Here is a tiny trained network, its code and every weight. The questions are about switching its units off for an input and a class, where a switched-off unit gives its printed mean instead of its output.

import numpy as np


def w(rows, s, z=0):
    codes = np.array(rows[::2]) - 128.0
    scale = np.full(codes.shape[1], s)
    scale[-1] = z or s
    return codes * scale


def f(y):
    return np.maximum(y, 0)


def log_softmax(a):
    a = a - a.max(-1, keepdims=True)
    return a - np.log(np.exp(a).sum(-1, keepdims=True))


def net(x, mask):
    res = np.array(x, float).reshape(1, 4) / 4 @ E
    y = f(res @ A[0][:, :-1].T + A[0][:, -1])
    res = res + np.where(mask, y, B[0][:, -1]) @ B[0][:, :-1]
    return log_softmax(res[-1] @ U[:, :-1].T + U[:, -1])


A, B = {}, {}
E = w([
[132,111,227,115,182,208,155,136,167,82],'x0',
[108,163,123,122,70,109,255,111,159,142],'x1',
[156,134,139,210,160,86,170,227,57,55],'x2',
[133,46,83,167,154,137,153,42,111,38],'x3',
],0.0098)
A[0] = w([
[128,131,145,136,132,126,156,160,112,95,153],'neuron 1',
[128,141,73,141,109,104,155,131,137,151,132],'neuron 2',
[130,146,115,147,127,130,165,151,135,115,125],'neuron 3',
[127,148,128,122,105,119,212,115,149,136,96],'neuron 4',
[112,129,126,131,152,133,62,124,136,127,128],'neuron 5',
[148,143,45,132,119,86,100,121,123,166,114],'neuron 6',
[115,153,143,111,144,99,107,172,128,189,89],'neuron 7',
[135,163,148,117,103,140,123,182,130,174,106],'neuron 8',
[120,99,72,138,156,150,145,69,121,78,84],'neuron 9',
[126,136,112,146,118,97,113,112,126,152,82],'neuron 10',
[128,143,118,115,144,136,95,100,146,134,111],'neuron 11',
[138,133,145,122,141,136,134,131,134,137,255],'neuron 12',
[130,113,133,117,138,134,123,99,146,154,89],'neuron 13',
[133,120,121,130,160,140,43,138,120,116,90],'neuron 14',
[140,123,103,159,155,98,165,223,99,87,124],'neuron 15',
[128,165,111,139,130,135,252,100,124,153,134],'neuron 16',
[128,135,125,114,111,118,209,136,144,140,84],'neuron 17',
[133,138,127,169,128,114,141,169,109,93,77],'neuron 18',
[126,113,115,135,110,130,124,105,125,113,176],'neuron 19',
[111,118,115,141,123,143,126,104,126,93,89],'neuron 20',
[130,123,128,136,153,102,105,178,109,96,108],'neuron 21',
[128,122,227,119,158,196,153,135,146,101,107],'neuron 22',
[131,127,184,125,144,169,155,135,155,114,86],'neuron 23',
[130,170,190,106,123,128,117,217,145,192,126],'neuron 24',
[131,109,131,138,145,137,26,142,105,121,160],'neuron 25',
[124,108,167,136,142,157,143,126,136,121,87],'neuron 26',
[144,108,131,95,111,158,100,70,139,170,121],'neuron 27',
[123,143,85,131,100,113,100,126,104,114,183],'neuron 28',
[128,111,128,136,150,155,146,98,119,107,184],'neuron 29',
[133,127,177,119,133,164,141,105,153,129,133],'neuron 30',
[144,137,132,119,149,143,88,130,106,113,76],'neuron 31',
[116,133,120,109,104,124,191,121,143,148,167],'neuron 32',
[123,128,48,151,108,99,111,140,114,156,104],'neuron 33',
[125,135,115,152,150,144,52,142,128,110,124],'neuron 34',
[117,115,69,123,116,81,121,137,107,151,86],'neuron 35',
[143,84,105,152,153,102,149,54,118,63,99],'neuron 36',
[119,143,117,80,118,161,109,36,174,172,108],'neuron 37',
],0.013,0.0092)
B[0] = w([
[102,132,163,140,139,142,130,123,127,169,180],'neuron 1',
[117,130,149,108,158,108,138,117,135,86,179],'neuron 2',
[114,121,149,141,124,125,117,139,120,160,164],'neuron 3',
[151,59,130,120,97,117,79,136,98,124,194],'neuron 4',
[136,76,136,126,114,103,129,136,141,128,171],'neuron 5',
[128,152,158,114,172,134,127,121,114,50,190],'neuron 6',
[151,136,60,139,108,165,119,119,115,116,189],'neuron 7',
[134,134,57,132,105,164,120,128,133,120,200],'neuron 8',
[149,153,48,136,97,175,112,133,121,121,181],'neuron 9',
[136,143,138,121,146,132,102,127,90,99,145],'neuron 10',
[131,128,144,150,127,136,116,132,110,163,156],'neuron 11',
[44,111,168,126,149,108,223,126,252,122,218],'neuron 12',
[133,135,138,143,120,143,107,136,89,142,151],'neuron 13',
[173,69,127,116,97,94,97,132,106,124,177],'neuron 14',
[103,161,188,155,146,169,120,121,106,218,220],'neuron 15',
[148,36,134,115,93,92,99,141,137,128,225],'neuron 16',
[176,69,123,136,113,122,72,121,96,129,183],'neuron 17',
[139,158,166,143,116,169,106,123,84,173,168],'neuron 18',
[113,142,117,128,126,139,164,128,165,137,165],'neuron 19',
[150,140,90,132,126,138,117,125,122,135,146],'neuron 20',
[117,115,155,155,125,140,113,136,102,177,170],'neuron 21',
[137,164,152,93,169,122,101,125,81,18,221],'neuron 22',
[151,147,132,109,154,123,105,110,87,67,179],'neuron 23',
[136,155,29,145,107,168,150,114,160,118,255],'neuron 24',
[119,42,148,114,91,88,130,133,162,125,207],'neuron 25',
[147,150,134,112,136,132,104,118,89,90,155],'neuron 26',
[110,144,160,164,131,159,123,138,99,186,196],'neuron 27',
[104,139,158,103,153,118,165,124,173,89,182],'neuron 28',
[105,146,105,127,127,128,161,122,180,118,181],'neuron 29',
[118,143,151,124,163,119,132,119,117,92,187],'neuron 30',
[163,102,122,117,108,108,98,121,104,124,148],'neuron 31',
[122,68,149,124,117,97,132,140,172,130,206],'neuron 32',
[130,156,145,107,156,141,121,122,112,50,182],'neuron 33',
[144,69,135,115,113,103,109,129,129,130,176],'neuron 34',
[141,148,146,112,159,140,109,117,93,67,169],'neuron 35',
[141,152,34,136,98,170,121,138,142,128,197],'neuron 36',
[119,166,185,172,137,164,115,143,76,225,231],'neuron 37',
],0.023,0.014)
U = w([
[161,28,157,104,68,110,79,154,159,146,116],'0',
[87,173,189,180,138,189,116,145,94,222,112],'1',
[129,179,157,71,202,146,120,95,115,52,118],'2',
[155,180,6,144,75,194,139,124,175,142,115],'3',
[48,127,163,107,140,107,254,135,255,151,254],'4',
[144,178,116,82,118,82,134,142,133,158,105],'5',
[154,170,104,111,120,61,143,121,118,154,112],'6',
[193,176,108,106,142,115,160,136,109,174,106],'7',
],0.0091,0.0079)

Each question gives the input, the list of numbers given to net, and the class t.
The units are the neurons (one row each of A and B). Each row of codes is followed by its name. A weight is (code - 128) times the scale printed after its matrix; where a second scale follows, it is the last column's (A, B and U).
mask holds one flag per neuron, in row order. A switched-off neuron (its flag False) gives its mean, the last column of its row in B, instead of its output. The means were averaged over made-up inputs and are rounded, as every weight is.
A unit's drop is (log p(t) with every unit on - log p(t) with that unit switched off) / (log p(t) with every unit on - log p(t) with every unit switched off).
The circuit of an input: a set's keep is (log p(t) with only the set's units on - log p(t) with every unit switched off) / (log p(t) with every unit on - log p(t) with every unit switched off). Starting from the 12 units with the biggest drops (on a tie, the unit counted first), units are removed one at a time, each time the one whose removal leaves the highest keep (on an exact tie, the one counted first), for as long as the keep stays at least 0.8.
circuit, biggest first: the units of the circuit, biggest drop first
unit that matters most: the unit with the biggest drop
top k neurons: the k neurons with the biggest drops, biggest first
drop of u: that unit's drop, to one decimal
input [-6,0,3,8], class 3: unit that matters most -> neuron 36
input [6,-2,6,2], class 1: top 2 neurons -> (neuron 15; neuron 21)
input [6,-3,-6,-1], class 1: top 2 neurons -> (neuron 37; neuron 27)
input [-5,-5,-3,-7], class 3: top 2 neurons -> (neuron 24; neuron 7)
input [-7,-6,6,6], class 2: top 2 neurons -> (neuron 33; neuron 6)
input [-7,0,-7,4], class 1: top 3 neurons -> (neuron 37; neuron 27; neuron 22)
input [5,3,1,-5], class 2: top 4 neurons -> (neuron 22; neuron 36; neuron 23; neuron 9)
input [6,-5,-8,-7], class 1: top 2 neurons -> (neuron 37; neuron 27)
input [3,1,0,-3], class 4: top 3 neurons -> (neuron 36; neuron 12; neuron 9)
input [3,-3,3,3], class 4: top 2 neurons -> (neuron 37; neuron 16)
input [-8,-6,2,-7], class 2: top 2 neurons -> (neuron 6; neuron 33)
input [-6,7,5,-8], class 3: top 4 neurons -> (neuron 24; neuron 8; neuron 7; neuron 25)
input [4,6,-2,7], class 3: top 2 neurons -> (neuron 36; neuron 9)
input [-8,-7,-4,2], class 2: unit that matters most -> neuron 6
input [-4,-3,1,3], class 2: top 2 neurons -> (neuron 12; neuron 16)
input [-1,-1,0,-3], class 4: top 2 neurons -> (neuron 36; neuron 9)
input [-1,2,-8,6], class 1: drop of neuron 37 -> 1.3
input [5,-3,5,2], class 1: drop of neuron 21 -> 0.7
input [-8,-4,1,0], class 2: drop of neuron 2 -> 0.0
input [5,2,-2,4], class 2: circuit, biggest first -> (neuron 22)
input [8,5,1,1], class 2: drop of neuron 22 -> 1.8
